Below is a small trained network, with its code and all its weights. Each question gives an input and a target symbol and asks what happens when units are switched off, that is, made to give their printed mean instead of their output.

import numpy as np


def w(rows, s, z=0):
    codes = np.array(rows[::2]) - 128.0
    scale = np.full(codes.shape[1], s)
    scale[-1] = z or s
    return codes * scale


def f(y):
    return np.maximum(y, 0)


def softmax(a):
    e = np.exp(a - a.max(-1, keepdims=True))
    return e / e.sum(-1, keepdims=True)


def log_softmax(a):
    a = a - a.max(-1, keepdims=True)
    return a - np.log(np.exp(a).sum(-1, keepdims=True))


def net(x, mask):
    ids = ['ΔΞΠΨαβγεζημ'.index(c) for c in x.split()]
    T = len(ids)
    res = E[ids] + P[:T]
    u = 0
    for l in range(3):
        q, k, v = (res @ M[l].T for M in (Q, K, V))
        z = softmax(np.where(np.tri(T) > 0, q @ k.T / 3**0.5, -1e9)) @ v
        res = res + np.where(mask[u], z, O[l][:, -1]) @ O[l][:, :-1]
        u += 1
        y = f(res @ A[l][:, :-1].T + A[l][:, -1])
        res = res + np.where(mask[u : u + 4], y, B[l][:, -1]) @ B[l][:, :-1]
        u += 4
    return log_softmax(res[-1] @ U[:, :-1].T + U[:, -1])


Q, K, V, O, A, B = {}, {}, {}, {}, {}, {}
E = w([
[100,45,113,98,88],'Δ',
[106,88,111,98,26],'Ξ',
[110,85,132,73,133],'Π',
[127,69,180,47,29],'Ψ',
[146,114,127,43,200],'α',
[43,233,154,195,165],'β',
[174,89,186,5,74],'γ',
[144,62,172,160,203],'ε',
[226,60,181,200,142],'ζ',
[232,149,77,124,176],'η',
[197,146,60,190,62],'μ',
],0.016)
P = w([
[154,16,62,85,166],'0',
[166,34,75,81,138],'1',
[178,42,91,83,124],'2',
[181,57,108,89,126],'3',
[182,70,126,91,124],'4',
[185,84,134,95,120],'5',
[188,99,155,101,114],'6',
[176,111,171,104,118],'7',
[184,124,193,105,110],'8',
[181,138,201,109,106],'9',
[177,157,219,123,99],'10',
[173,165,230,124,97],'11',
[170,169,254,132,98],'12',
],0.0069)
Q[0] = w([
[228,39,171,128,125],'L0H0',
[240,9,176,33,81],'L0H0',
[190,161,128,101,152],'L0H0',
],0.016)
K[0] = w([
[125,252,164,136,123],'L0H0',
[108,234,213,167,137],'L0H0',
[113,142,113,185,126],'L0H0',
],0.019)
V[0] = w([
[254,97,88,226,199],'L0H0',
[245,134,147,25,215],'L0H0',
[102,30,250,134,153],'L0H0',
],0.0076)
O[0] = w([
[135,178,228,255,56,253],'L0H0',
[117,233,248,45,93,163],'L0H0',
[193,93,225,132,199,163],'L0H0',
],0.0087,0.0014)
A[0] = w([
[111,166,65,146,254,215],'L0N0',
[67,210,89,192,97,68],'L0N1',
[167,98,152,107,59,2],'L0N2',
[151,165,139,239,143,109],'L0N3',
],0.0083,0.0047)
B[0] = w([
[159,255,210,100,189,252],'L0N0',
[174,58,195,32,222,182],'L0N1',
[197,150,220,83,198,213],'L0N2',
[120,158,21,6,111,245],'L0N3',
],0.0073,0.0045)
Q[1] = w([
[102,194,60,57,3],'L1H0',
[1,90,110,36,146],'L1H0',
[218,155,141,84,96],'L1H0',
],0.0068)
K[1] = w([
[38,243,94,3,32],'L1H0',
[22,100,187,55,164],'L1H0',
[172,209,132,133,158],'L1H0',
],0.0065)
V[1] = w([
[253,126,95,76,25],'L1H0',
[228,124,118,182,169],'L1H0',
[181,227,81,101,196],'L1H0',
],0.0052)
O[1] = w([
[200,123,19,118,90,253],'L1H0',
[253,117,122,215,110,163],'L1H0',
[185,225,147,173,61,234],'L1H0',
],0.0067,0.0058)
A[1] = w([
[142,187,241,72,75,35],'L1N0',
[66,115,75,150,2,195],'L1N1',
[163,37,96,186,132,3],'L1N2',
[15,152,178,102,185,173],'L1N3',
],0.008,0.0045)
B[1] = w([
[103,115,34,190,202,246],'L1N0',
[2,248,250,181,119,163],'L1N1',
[6,88,137,150,95,153],'L1N2',
[169,134,184,69,62,156],'L1N3',
],0.0079,0.013)
Q[2] = w([
[69,70,138,100,124],'L2H0',
[146,205,109,254,74],'L2H0',
[88,128,107,105,110],'L2H0',
],0.0099)
K[2] = w([
[116,169,208,81,162],'L2H0',
[142,92,52,148,2],'L2H0',
[29,167,168,111,133],'L2H0',
],0.01)
V[2] = w([
[123,113,164,186,139],'L2H0',
[112,143,119,147,254],'L2H0',
[119,96,24,109,137],'L2H0',
],0.0055)
O[2] = w([
[189,141,176,120,165,46],'L2H0',
[143,94,56,81,252,252],'L2H0',
[78,36,133,243,82,91],'L2H0',
],0.0042,0.0027)
A[2] = w([
[113,38,184,124,153,2],'L2N0',
[233,115,1,107,107,131],'L2N1',
[63,35,248,171,164,218],'L2N2',
[168,18,90,58,119,54],'L2N3',
],0.0069,0.0088)
B[2] = w([
[84,147,163,246,107,131],'L2N0',
[41,104,188,164,127,254],'L2N1',
[221,103,52,124,80,206],'L2N2',
[73,100,177,188,79,174],'L2N3',
],0.011,0.0083)
U = w([
[120,79,117,178,113,3],'Δ',
[108,128,2,94,121,105],'Ξ',
[185,103,168,15,66,140],'Π',
[117,83,231,94,92,97],'Ψ',
[132,181,109,44,149,183],'α',
[114,135,116,84,154,175],'β',
[37,98,128,115,181,166],'γ',
[207,104,91,115,155,117],'ε',
[152,114,206,191,138,86],'ζ',
[73,174,54,209,158,123],'η',
[134,168,152,109,39,178],'μ',
],0.0079,0.0054)

Each question gives the input, a string of symbols that net reads in full, and the target symbol t.
The units are the heads (3 rows each of Q, K, V and O) and the neurons (one row each of A and B). Each row of codes is followed by its name. A weight is (code - 128) times the scale printed after its matrix; where a second scale follows, it is the last column's (O, A, B and U).
mask holds one flag per unit, layer by layer, with each layer's heads first. A switched-off unit (its flag False) gives its mean, the last column of its rows in O or B, instead of its output. The means were averaged over made-up inputs and are rounded, as every weight is.
A unit's drop is (log p(t) with every unit on - log p(t) with that unit switched off) / (log p(t) with every unit on - log p(t) with every unit switched off).
The circuit of an input: a set's keep is (log p(t) with only the set's units on - log p(t) with every unit switched off) / (log p(t) with every unit on - log p(t) with every unit switched off). Starting from the 12 units with the biggest drops (on a tie, the unit counted first), units are removed one at a time, each time the one whose removal leaves the highest keep (on an exact tie, the one counted first), for as long as the keep stays at least 0.8.
units of the circuit, in order: the units of the circuit, biggest drop first
k most important neurons: the k neurons with the biggest drops, biggest first
k most important neurons of layer l: the k neurons of layer l with the biggest drops, biggest first
input Ψ α Ξ ε ζ Δ Δ Π α Π, target α: units of the circuit, in order	L0H0; L2H0
input η ζ γ ε Ψ, target ε: most important neuron of layer 1	L1N0
input γ Ψ Δ ε Π Π ζ ε Δ, target ζ: 3 most important neurons of layer 1	L1N0; L1N1; L1N2
input ζ μ Π, target μ: units of the circuit, in order	L0H0; L1N0; L2H0
input ε Π ε Δ Π γ Π Δ α Δ, target α: 2 most important neurons	L1N0; L2N1
input β Δ Δ Δ Ψ Ψ β Δ ε, target ε: units of the circuit, in order	L1H0; L2N2; L2N1
input Π η Ψ, target η: units of the circuit, in order	L1N0; L0H0
input Δ ζ Π η Δ μ η β β Δ Π Π, target γ: 4 most important neurons	L1N1; L2N2; L2N1; L0N0
input Ψ γ η Δ Δ α η Π μ Ξ η, target μ: 2 most important neurons	L0N0; L0N3
input ζ Π μ Ξ Π β ε Ψ μ ε η, target ζ: 3 most important neurons	L2N1; L0N0; L1N0
input β ζ γ ζ Ξ μ ε Ψ Ψ Δ Π, target γ: 3 most important neurons	L0N0; L2N2; L1N1
input ζ Π Δ Δ Ψ, target Ψ: 4 most important neurons	L2N3; L1N1; L0N0; L2N1
input ζ β γ Δ ε γ, target Ψ: 3 most important neurons	L1N0; L2N3; L2N1
input γ ζ ζ Π, target ζ: units of the circuit, in order	L0H0
input η ε Ψ α γ Δ, target γ: 4 most important neurons	L1N0; L1N1; L2N2; L0N2
input ε Π Δ Ψ μ α γ η η ζ ε, target η: 3 most important neurons	L1N0; L0N3; L1N3
input Δ ε ε Ξ Δ, target ε: 3 most important neurons	L2N2; L1N0; L2N1
input α α γ Δ Ξ Δ μ Ψ η Π ε, target η: 3 most important neurons	L1N0; L0N3; L0N1
input ε Π Ξ γ Π Ξ, target γ: 3 most important neurons of layer 1	L1N0; L1N1; L1N3
input γ α Π Π Π β Δ γ, target Ψ: most important neuron	L2N3
input ε Π Π, target ε: 2 most important neurons of layer 1	L1N0; L1N1
input Π Π γ β Π ζ η μ γ γ ε ζ Δ, target Ξ: 3 most important neurons of layer 2	L2N2; L2N1; L2N3
input Π Δ Π, target Π: 3 most important neurons of layer 0	L0N3; L0N0; L0N2
input Π β β γ Π β, target α: 2 most important neurons of layer 1	L1N3; L1N0
